Below is a small trained network, with its code and all its weights. Each question gives an input and a class and asks what happens when units are switched off, that is, made to give their printed mean instead of their output.

import numpy as np


def w(rows, s, z=0):
    codes = np.array(rows[::2]) - 128.0
    scale = np.full(codes.shape[1], s)
    scale[-1] = z or s
    return codes * scale


def norm(h):
    return h / np.sqrt((h * h).mean(-1, keepdims=True) + 1e-5)


def f(y):
    return y / 2 * (1 + np.tanh(0.7978845608 * (y + 0.044715 * y**3)))


def log_softmax(a):
    a = a - a.max(-1, keepdims=True)
    return a - np.log(np.exp(a).sum(-1, keepdims=True))


def net(x, mask):
    res = np.array(x, float).reshape(1, 5) / 4 @ E
    u = 0
    for l in range(3):
        y = f(norm(res) @ A[l][:, :-1].T + A[l][:, -1])
        res = res + np.where(mask[u : u + 13], y, B[l][:, -1]) @ B[l][:, :-1]
        u += 13
    return log_softmax(norm(res)[-1] @ U[:, :-1].T + U[:, -1])


A, B = {}, {}
E = w([
[144,161,199,251,65],'x0',
[125,119,132,128,126],'x1',
[218,140,195,85,152],'x2',
[89,150,199,134,214],'x3',
[182,71,87,199,200],'x4',
],0.0014)
A[0] = w([
[102,92,127,133,119,132],'0.n1',
[235,99,212,67,122,46],'0.n2',
[123,131,116,111,136,130],'0.n3',
[227,111,51,108,12,85],'0.n4',
[127,125,129,128,128,129],'0.n5',
[146,124,146,189,124,125],'0.n6',
[2,67,80,172,101,89],'0.n7',
[89,211,188,133,228,72],'0.n8',
[227,107,201,74,124,65],'0.n9',
[121,120,137,124,121,114],'0.n10',
[35,131,64,167,104,45],'0.n11',
[204,108,74,109,36,21],'0.n12',
[244,115,202,70,127,4],'0.n13',
],0.0036,0.0022)
B[0] = w([
[132,144,135,127,142,136],'0.n1',
[50,207,63,185,164,167],'0.n2',
[138,128,139,122,133,131],'0.n3',
[3,69,153,158,161,255],'0.n4',
[128,129,129,128,128,129],'0.n5',
[141,134,141,113,109,175],'0.n6',
[121,243,108,166,208,202],'0.n7',
[63,38,124,159,126,176],'0.n8',
[60,194,71,191,162,166],'0.n9',
[133,126,120,133,131,111],'0.n10',
[112,175,110,170,183,121],'0.n11',
[77,104,127,164,158,121],'0.n12',
[56,180,61,198,183,130],'0.n13',
],0.0038,0.00084)
A[1] = w([
[51,70,169,137,155,78],'1.n1',
[97,106,60,23,205,106],'1.n2',
[248,63,47,188,162,1],'1.n3',
[148,134,253,114,245,105],'1.n4',
[135,146,36,152,87,111],'1.n5',
[144,151,54,148,98,92],'1.n6',
[149,128,87,124,82,71],'1.n7',
[202,85,51,199,184,112],'1.n8',
[207,75,61,202,195,137],'1.n9',
[123,113,144,108,98,78],'1.n10',
[52,232,125,52,21,108],'1.n11',
[115,125,215,191,124,42],'1.n12',
[121,192,158,221,86,39],'1.n13',
],0.0032,0.00087)
B[1] = w([
[149,95,106,145,85,170],'1.n1',
[170,186,90,164,19,251],'1.n2',
[101,142,219,74,147,154],'1.n3',
[22,130,73,160,54,193],'1.n4',
[68,183,189,146,163,133],'1.n5',
[89,161,172,122,145,118],'1.n6',
[112,126,144,132,159,93],'1.n7',
[101,165,200,83,115,195],'1.n8',
[94,168,210,67,105,215],'1.n9',
[144,99,123,150,173,107],'1.n10',
[160,105,255,121,224,229],'1.n11',
[138,128,39,90,81,176],'1.n12',
[147,180,65,62,116,209],'1.n13',
],0.003,0.0011)
A[2] = w([
[230,207,143,96,90,254],'2.n1',
[163,105,65,87,177,4],'2.n2',
[104,114,123,114,157,37],'2.n3',
[231,3,135,136,97,69],'2.n4',
[133,98,51,42,205,15],'2.n5',
[71,102,133,88,160,51],'2.n6',
[132,125,199,85,151,100],'2.n7',
[144,113,10,180,84,106],'2.n8',
[195,128,132,194,90,86],'2.n9',
[102,212,84,156,192,75],'2.n10',
[97,114,152,190,163,13],'2.n11',
[28,42,105,147,86,59],'2.n12',
[170,123,143,194,97,87],'2.n13',
],0.0041,0.0013)
B[2] = w([
[81,63,78,97,157,253],'2.n1',
[124,173,130,128,56,71],'2.n2',
[125,141,165,145,95,95],'2.n3',
[86,209,95,101,210,148],'2.n4',
[122,198,155,166,5,106],'2.n5',
[142,128,154,188,93,125],'2.n6',
[155,91,152,142,154,157],'2.n7',
[156,101,199,58,164,176],'2.n8',
[115,169,87,62,60,133],'2.n9',
[47,191,137,110,193,194],'2.n10',
[131,139,109,102,67,112],'2.n11',
[71,36,75,177,154,202],'2.n12',
[128,152,88,74,82,134],'2.n13',
],0.0032,0.0016)
U = w([
[64,253,123,165,167,145],'0',
[170,156,62,53,16,152],'1',
[102,90,118,106,174,218],'2',
[82,32,99,221,100,122],'3',
[189,101,237,110,159,122],'4',
[185,129,69,160,172,47],'5',
[254,154,71,201,141,3],'6',
],0.0091,0.0067)

Each question gives the input, the list of numbers given to net, and the class t.
The units are the neurons (one row each of A and B). Each row of codes is followed by its name. A weight is (code - 128) times the scale printed after its matrix; where a second scale follows, it is the last column's (A, B and U).
mask holds one flag per neuron, layer by layer. A switched-off neuron (its flag False) gives its mean, the last column of its row in B, instead of its output. The means were averaged over made-up inputs and are rounded, as every weight is.
A unit's drop is (log p(t) with every unit on - log p(t) with that unit switched off) / (log p(t) with every unit on - log p(t) with every unit switched off).
The circuit of an input: a set's keep is (log p(t) with only the set's units on - log p(t) with every unit switched off) / (log p(t) with every unit on - log p(t) with every unit switched off). Starting from the 12 units with the biggest drops (on a tie, the unit counted first), units are removed one at a time, each time the one whose removal leaves the highest keep (on an exact tie, the one counted first), for as long as the keep stays at least 0.8.
units of the circuit, in order: the units of the circuit, biggest drop first
unit that matters most: the unit with the biggest drop
k most important neurons: the k neurons with the biggest drops, biggest first
top k neurons in layer l: the k neurons of layer l with the biggest drops, biggest first
input [-4,-5,-3,6,-6], class 3: unit that matters most	0.n8
input [7,3,-7,-3,-2], class 0: units of the circuit, in order	0.n7, 0.n8
input [7,1,8,1,4], class 0: units of the circuit, in order	0.n2, 0.n13, 0.n9
input [-3,-6,-7,5,2], class 0: 2 most important neurons	0.n7, 0.n4
input [-6,3,-3,5,-5], class 1: top 2 neurons in layer 0	0.n4, 0.n12
input [-6,5,6,5,8], class 4: top 4 neurons in layer 0	0.n7, 0.n4, 0.n11, 0.n12
input [-1,-4,-1,5,-6], class 4: 4 most important neurons	1.n11, 0.n4, 0.n12, 2.n1
input [-7,-7,6,-6,6], class 1: 2 most important neurons	1.n11, 0.n7
input [5,2,-2,-3,2], class 1: units of the circuit, in order	2.n9, 2.n13
input [-3,-1,2,-3,4], class 4: 4 most important neurons	0.n8, 1.n9, 1.n3, 1.n8
input [-5,5,0,7,3], class 3: 3 most important neurons	1.n4, 2.n12, 0.n8
input [-7,2,2,0,7], class 1: units of the circuit, in order	2.n5, 2.n2
input [-4,3,-5,6,8], class 4: 2 most important neurons	0.n4, 1.n9
input [1,5,0,-3,-8], class 4: units of the circuit, in order	1.n11
input [-7,6,2,5,-8], class 4: top 3 neurons in layer 1	1.n11, 1.n13, 1.n12
input [5,-1,-2,0,7], class 4: top 4 neurons in layer 1	1.n3, 1.n9, 1.n2, 1.n8
input [0,-5,7,-6,-2], class 0: top 4 neurons in layer 0	0.n2, 0.n9, 0.n13, 0.n8
input [8,-4,-7,4,-2], class 1: 3 most important neurons	0.n2, 0.n9, 0.n13
input [1,-5,0,-6,-8], class 4: 2 most important neurons	1.n11, 0.n8
input [8,6,5,0,6], class 1: most important neuron	1.n11
input [4,-5,-4,-1,-4], class 2: 2 most important neurons	2.n1, 0.n2
input [4,-5,7,-7,-3], class 0: top 2 neurons in layer 0	0.n2, 0.n9
input [1,0,-6,8,-8], class 3: top 3 neurons in layer 1	1.n4, 1.n9, 1.n8
